Here is a tiny trained network, its code and every weight. The questions are about switching its units off for an input and a target symbol, where a switched-off unit gives its printed mean instead of its output.

import numpy as np


def w(rows, s, z=0):
    codes = np.array(rows[::2]) - 128.0
    scale = np.full(codes.shape[1], s)
    scale[-1] = z or s
    return codes * scale


def norm(h):
    return h / np.sqrt((h * h).mean(-1, keepdims=True) + 1e-5)


def f(y):
    return y / 2 * (1 + np.tanh(0.7978845608 * (y + 0.044715 * y**3)))


def softmax(a):
    e = np.exp(a - a.max(-1, keepdims=True))
    return e / e.sum(-1, keepdims=True)


def log_softmax(a):
    a = a - a.max(-1, keepdims=True)
    return a - np.log(np.exp(a).sum(-1, keepdims=True))


def net(x, mask):
    ids = ['αηλπτψ'.index(c) for c in x.split()]
    T = len(ids)
    res = E[ids] + P[:T]
    r = norm(res)
    for j in range(2):
        rows = slice(3 * j, 3 * j + 3)
        q, k, v = (r @ M[0][rows].T for M in (Q, K, V))
        z = softmax(np.where(np.tri(T) > 0, q @ k.T / 3**0.5, -1e9)) @ v
        o = O[0][rows]
        res = res + np.where(mask[j], z, o[:, -1]) @ o[:, :-1]
    y = f(norm(res) @ A[0][:, :-1].T + A[0][:, -1])
    res = res + np.where(mask[2:18], y, B[0][:, -1]) @ B[0][:, :-1]
    return log_softmax(norm(res)[-1] @ U[:, :-1].T + U[:, -1])


Q, K, V, O, A, B = {}, {}, {}, {}, {}, {}
E = w([
[149,234,147,23],'α',
[75,166,195,120],'η',
[2,229,186,85],'λ',
[13,107,32,119],'π',
[164,166,181,175],'τ',
[217,97,162,112],'ψ',
],0.0089)
P = w([
[17,203,121,2],'0',
[171,192,82,169],'1',
[24,134,128,14],'2',
[180,137,26,178],'3',
[40,59,81,55],'4',
[176,130,56,184],'5',
],0.0047)
Q[0] = w([
[171,63,135,181],'h1',
[4,89,111,51],'h1',
[137,142,81,177],'h1',
[135,32,170,90],'h2',
[199,116,154,67],'h2',
[151,178,59,135],'h2',
],0.013)
K[0] = w([
[168,174,65,117],'h1',
[10,48,220,35],'h1',
[137,125,73,182],'h1',
[76,218,152,114],'h2',
[143,165,168,59],'h2',
[199,91,145,145],'h2',
],0.012)
V[0] = w([
[107,96,145,128],'h1',
[115,129,114,1],'h1',
[69,161,121,127],'h1',
[100,105,109,84],'h2',
[117,131,81,175],'h2',
[113,220,123,180],'h2',
],0.0078)
O[0] = w([
[125,99,141,100,129],'h1',
[245,5,190,196,254],'h1',
[118,158,254,132,240],'h1',
[140,139,216,134,175],'h2',
[90,228,136,101,133],'h2',
[83,65,162,41,205],'h2',
],0.005,0.0044)
A[0] = w([
[88,149,127,218,76],'n1',
[115,109,132,103,158],'n2',
[135,115,123,145,110],'n3',
[138,59,125,129,1],'n4',
[161,173,127,205,100],'n5',
[246,187,132,118,196],'n6',
[175,148,152,90,146],'n7',
[89,186,140,113,107],'n8',
[153,94,147,110,76],'n9',
[71,129,78,91,123],'n10',
[203,165,77,162,218],'n11',
[163,116,59,149,59],'n12',
[155,119,74,100,196],'n13',
[107,168,84,84,139],'n14',
[132,94,154,150,64],'n15',
[163,133,183,149,88],'n16',
],0.011,0.0019)
B[0] = w([
[70,208,170,72,193],'n1',
[121,139,106,129,193],'n2',
[130,141,140,114,111],'n3',
[187,171,124,91,142],'n4',
[98,43,116,103,129],'n5',
[89,217,127,4,212],'n6',
[94,171,83,185,193],'n7',
[181,70,69,87,253],'n8',
[112,182,115,124,150],'n9',
[199,92,65,162,241],'n10',
[119,40,222,142,160],'n11',
[64,145,130,90,139],'n12',
[94,61,190,102,139],'n13',
[127,54,83,150,168],'n14',
[166,125,112,139,153],'n15',
[153,81,80,181,211],'n16',
],0.013,0.0026)
U = w([
[55,235,67,92,127],'α',
[123,107,216,181,239],'η',
[2,40,179,47,2],'λ',
[131,46,23,91,182],'π',
[147,186,89,220,167],'τ',
[242,152,155,75,25],'ψ',
],0.0099,0.0026)

Each question gives the input, a string of symbols that net reads in full, and the target symbol t.
The units are the heads (3 rows each of Q, K, V and O) and the neurons (one row each of A and B). Each row of codes is followed by its name. A weight is (code - 128) times the scale printed after its matrix; where a second scale follows, it is the last column's (O, A, B and U).
mask holds one flag per unit, heads first, then neurons. A switched-off unit (its flag False) gives its mean, the last column of its rows in O or B, instead of its output. The means were averaged over made-up inputs and are rounded, as every weight is.
A unit's drop is (log p(t) with every unit on - log p(t) with that unit switched off) / (log p(t) with every unit on - log p(t) with every unit switched off).
The circuit of an input: a set's keep is (log p(t) with only the set's units on - log p(t) with every unit switched off) / (log p(t) with every unit on - log p(t) with every unit switched off). Starting from the 12 units with the biggest drops (on a tie, the unit counted first), units are removed one at a time, each time the one whose removal leaves the highest keep (on an exact tie, the one counted first), for as long as the keep stays at least 0.8.
units of the circuit, in order: the units of the circuit, biggest drop first
most important unit: the unit with the biggest drop
top k neurons: the k neurons with the biggest drops, biggest first
heads that matter: for each layer, one digit per head in row order, 1 if its drop is at least 0.15 and else 0, layers parted by /
input λ λ λ λ, target η: top 3 neurons => [n6; n10; n14]
input τ ψ τ λ π π, target α: heads that matter => 11
input η η π τ η α, target π: top 2 neurons => [n14; n8]
input π ψ λ π λ τ, target π: units of the circuit, in order => [h1; n14]
input τ ψ ψ ψ λ α, target λ: units of the circuit, in order => [n11; h1; n13]
input π η π η ψ λ, target λ: heads that matter => 01
input ψ α π ψ τ η, target λ: heads that matter => 01
input λ α π π, target α: heads that matter => 10
input η π λ α, target α: units of the circuit, in order => [n6]
input λ τ ψ π, target λ: units of the circuit, in order => [n13; n8; n16]
input π π π π ψ η, target λ: units of the circuit, in order => [n5; n1]
input λ ψ η τ π ψ, target λ: units of the circuit, in order => [h1; n11; n13]
input π τ π α, target π: units of the circuit, in order => [h1; n14]
input π π α η, target α: most important unit => n11
input ψ η τ η τ, target τ: top 2 neurons => [n6; n8]
input τ η τ η η η, target τ: top 2 neurons => [n6; n13]
input η τ π τ π λ, target π: top 3 neurons => [n8; n6; n11]
input λ ψ η π η η, target α: top 2 neurons => [n11; n1]
input α ψ η ψ η, target η: top 2 neurons => [n10; n8]
input π π η τ α η, target π: most important unit => n8
